Below are the code and all the weights of a small trained network. Each question names an input and a class and asks about switching units off, where a switched-off unit gives its printed mean instead of its output.

import numpy as np


def w(rows, s, z=0):
    codes = np.array(rows[::2]) - 128.0
    scale = np.full(codes.shape[1], s)
    scale[-1] = z or s
    return codes * scale


def f(y):
    return y / 2 * (1 + np.tanh(0.7978845608 * (y + 0.044715 * y**3)))


def log_softmax(a):
    a = a - a.max(-1, keepdims=True)
    return a - np.log(np.exp(a).sum(-1, keepdims=True))


def net(x, mask):
    res = np.array(x, float).reshape(1, 5) / 4 @ E
    y = f(res @ A[0][:, :-1].T + A[0][:, -1])
    res = res + np.where(mask, y, B[0][:, -1]) @ B[0][:, :-1]
    return log_softmax(res[-1] @ U[:, :-1].T + U[:, -1])


A, B = {}, {}
E = w([
[161,89,133,54,125,80],'x0',
[86,103,143,61,179,188],'x1',
[203,1,117,187,114,213],'x2',
[139,155,237,135,239,85],'x3',
[71,106,217,113,79,168],'x4',
],0.009)
A[0] = w([
[113,142,66,149,65,165,32],'n1',
[107,141,140,140,108,92,53],'n2',
[118,146,148,144,146,209,253],'n3',
[146,123,104,133,26,108,135],'n4',
[161,166,150,216,150,84,66],'n5',
[83,226,148,200,94,152,93],'n6',
[70,132,191,103,162,134,137],'n7',
[109,143,145,121,100,69,75],'n8',
[88,132,115,117,66,93,86],'n9',
[60,130,112,127,140,161,27],'n10',
[134,142,152,167,133,91,19],'n11',
[177,148,113,143,149,121,85],'n12',
[180,9,197,168,106,147,202],'n13',
[141,119,152,108,179,108,212],'n14',
[58,164,230,109,143,144,184],'n15',
[178,43,187,164,123,150,147],'n16',
[191,186,145,205,167,62,117],'n17',
[97,93,117,69,100,197,94],'n18',
[117,69,166,162,167,165,39],'n19',
[148,125,137,63,130,40,226],'n20',
[224,102,40,170,137,130,133],'n21',
[135,57,111,153,86,185,230],'n22',
],0.012,0.0038)
B[0] = w([
[171,103,74,194,94,134,176],'n1',
[112,147,179,101,117,142,137],'n2',
[172,109,76,74,132,136,185],'n3',
[136,134,65,144,24,210,186],'n4',
[122,92,140,151,193,81,184],'n5',
[51,161,254,73,190,66,192],'n6',
[146,74,113,73,169,108,199],'n7',
[141,160,180,100,131,154,156],'n8',
[128,176,128,132,84,194,156],'n9',
[134,101,105,196,150,103,140],'n10',
[108,116,172,155,142,115,143],'n11',
[149,83,101,130,137,107,145],'n12',
[207,82,62,114,70,163,250],'n13',
[167,75,118,108,146,128,186],'n14',
[171,140,135,26,172,81,239],'n15',
[185,44,47,156,66,164,218],'n16',
[137,85,153,131,184,63,212],'n17',
[141,61,148,152,198,65,177],'n18',
[167,91,73,133,15,181,173],'n19',
[97,217,230,35,197,117,202],'n20',
[205,54,108,82,161,86,221],'n21',
[180,66,95,47,88,130,222],'n22',
],0.0082,0.012)
U = w([
[133,90,127,248,177,90,3],'0',
[82,233,173,121,86,180,84],'1',
[183,91,60,124,65,192,166],'2',
[149,127,170,75,244,76,220],'3',
],0.011,0.0038)

Each question gives the input, the list of numbers given to net, and the class t.
The units are the neurons (one row each of A and B). Each row of codes is followed by its name. A weight is (code - 128) times the scale printed after its matrix; where a second scale follows, it is the last column's (A, B and U).
mask holds one flag per neuron, in row order. A switched-off neuron (its flag False) gives its mean, the last column of its row in B, instead of its output. The means were averaged over made-up inputs and are rounded, as every weight is.
A unit's drop is (log p(t) with every unit on - log p(t) with that unit switched off) / (log p(t) with every unit on - log p(t) with every unit switched off).
most important unit: the unit with the biggest drop
top k neurons: the k neurons with the biggest drops, biggest first
drop when u is switched off: that unit's drop, to one decimal
input [-6,-6,6,7,-5], class 0: top 2 neurons => [n17; n5]
input [-5,3,0,0,1], class 3: most important unit => n13
input [4,3,1,-3,-7], class 3: top 2 neurons => [n13; n16]
input [-4,-4,2,1,-8], class 3: top 2 neurons => [n21; n16]
input [-1,-6,5,3,-6], class 0: top 3 neurons => [n17; n5; n15]
input [-1,-7,-1,-4,7], class 1: top 3 neurons => [n6; n16; n21]
input [-6,-3,-2,-4,2], class 1: drop when n13 is switched off => 0.1
input [6,7,-3,-6,3], class 3: drop when n18 is switched off => 0.2
input [6,7,-3,-6,8], class 3: drop when n18 is switched off => 0.1
input [-7,-5,-3,-4,-4], class 0: drop when n15 is switched off => 0.2
input [-1,-6,5,8,1], class 2: top 3 neurons => [n13; n16; n19]
